Here is a tiny trained network, its code and every weight. The questions are about switching its units off for an input and a class, where a switched-off unit gives its printed mean instead of its output.

import numpy as np


def w(rows, s, z=0):
    codes = np.array(rows[::2]) - 128.0
    scale = np.full(codes.shape[1], s)
    scale[-1] = z or s
    return codes * scale


def f(y):
    return np.maximum(y, 0)


def log_softmax(a):
    a = a - a.max(-1, keepdims=True)
    return a - np.log(np.exp(a).sum(-1, keepdims=True))


def net(x, mask):
    res = np.array(x, float).reshape(1, 7) / 4 @ E
    y = f(res @ A[0][:, :-1].T + A[0][:, -1])
    res = res + np.where(mask, y, B[0][:, -1]) @ B[0][:, :-1]
    return log_softmax(res[-1] @ U[:, :-1].T + U[:, -1])


A, B = {}, {}
E = w([
[136,126,140,134,120,146,127,147,133,108,127,128],'x0',
[137,137,131,111,123,122,119,143,117,140,133,138],'x1',
[162,99,4,177,69,96,86,171,140,114,69,132],'x2',
[108,120,136,142,123,122,138,118,138,134,116,114],'x3',
[98,48,113,159,153,193,55,132,150,227,194,121],'x4',
[126,130,131,126,139,97,122,116,132,150,127,119],'x5',
[99,134,85,129,195,139,176,201,206,159,89,233],'x6',
],0.019)
A[0] = w([
[115,119,79,165,192,111,167,200,204,155,93,224,108],'n0',
[101,152,215,64,193,172,172,101,141,133,175,120,249],'n1',
[140,177,177,97,153,111,199,70,110,78,147,138,189],'n2',
[110,33,97,184,121,176,54,145,115,207,153,147,101],'n3',
[151,99,90,136,60,100,100,103,115,106,76,139,220],'n4',
[124,105,189,124,68,116,110,73,9,97,190,69,220],'n5',
[135,223,161,137,147,84,207,130,89,79,91,123,222],'n6',
],0.013,0.012)
B[0] = w([
[65,92,119,106,92,97,196,204,90,156,123,169,252],'n0',
[3,123,180,108,158,195,116,115,148,181,188,167,242],'n1',
[83,118,173,125,72,94,120,175,51,89,147,148,213],'n2',
[141,60,128,182,170,131,88,188,142,129,203,87,222],'n3',
[177,214,106,185,160,85,180,104,136,74,120,90,201],'n4',
[124,104,93,194,173,114,34,120,71,37,166,61,249],'n5',
[122,128,147,101,59,67,151,150,28,80,102,206,230],'n6',
],0.015,0.037)
U = w([
[77,72,129,159,126,109,112,186,71,112,146,125,221],'0',
[72,148,194,70,113,150,177,138,111,147,90,180,101],'1',
[220,197,124,147,98,104,135,88,106,69,69,89,248],'2',
[139,145,78,98,113,115,205,170,119,128,4,149,75],'3',
[88,104,154,149,200,206,60,87,138,141,163,94,64],'4',
[78,94,163,110,190,217,178,154,188,228,169,155,3],'5',
[240,99,111,165,186,158,95,137,168,137,140,67,194],'6',
],0.014,0.0033)

Each question gives the input, the list of numbers given to net, and the class t.
The units are the neurons (one row each of A and B). Each row of codes is followed by its name. A weight is (code - 128) times the scale printed after its matrix; where a second scale follows, it is the last column's (A, B and U).
mask holds one flag per neuron, in row order. A switched-off neuron (its flag False) gives its mean, the last column of its row in B, instead of its output. The means were averaged over made-up inputs and are rounded, as every weight is.
A unit's drop is (log p(t) with every unit on - log p(t) with that unit switched off) / (log p(t) with every unit on - log p(t) with every unit switched off).
The circuit of an input: a set's keep is (log p(t) with only the set's units on - log p(t) with every unit switched off) / (log p(t) with every unit on - log p(t) with every unit switched off). Starting from all 7 units, units are removed one at a time, each time the one whose removal leaves the highest keep (on an exact tie, the one counted first), for as long as the keep stays at least 0.8.
circuit, biggest first: the units of the circuit, biggest drop first
k most important neurons: the k neurons with the biggest drops, biggest first
drop when u is switched off: that unit's drop, to one decimal
input [0,-4,1,-8,0,5,-7], class 2: most important neuron	n1
input [1,-3,-2,3,0,2,7], class 1: 2 most important neurons	n5, n3
input [2,8,1,-8,-4,5,7], class 3: circuit, biggest first	n1, n5
input [3,3,-7,1,1,-1,-3], class 4: circuit, biggest first	n1, n0
input [6,-7,2,5,-4,-7,6], class 3: circuit, biggest first	n1, n5
input [4,-4,2,-1,2,3,-7], class 6: circuit, biggest first	n1, n0, n6
input [-5,2,-2,5,0,-1,2], class 1: 2 most important neurons	n5, n3
input [-7,5,-5,-8,2,7,1], class 5: 2 most important neurons	n5, n1
input [-8,3,1,-8,0,-7,6], class 3: 3 most important neurons	n1, n5, n3
input [-8,2,-8,6,-8,-1,1], class 1: 3 most important neurons	n1, n3, n6
input [-2,6,-1,6,-4,-8,3], class 1: 2 most important neurons	n5, n3
input [8,-3,4,-7,0,6,0], class 2: 3 most important neurons	n1, n0, n3
input [2,-4,1,-3,-4,7,-7], class 2: 2 most important neurons	n1, n0
input [-3,2,-3,3,-1,8,5], class 1: circuit, biggest first	n5
input [-7,2,8,-2,3,3,0], class 6: 2 most important neurons	n6, n2
input [-2,4,-7,-4,-1,-5,7], class 1: drop when n1 is switched off	0.0
input [-2,-5,7,-8,-8,-1,1], class 3: drop when n5 is switched off	0.3
input [-7,2,3,4,1,-5,-1], class 6: drop when n6 is switched off	0.2
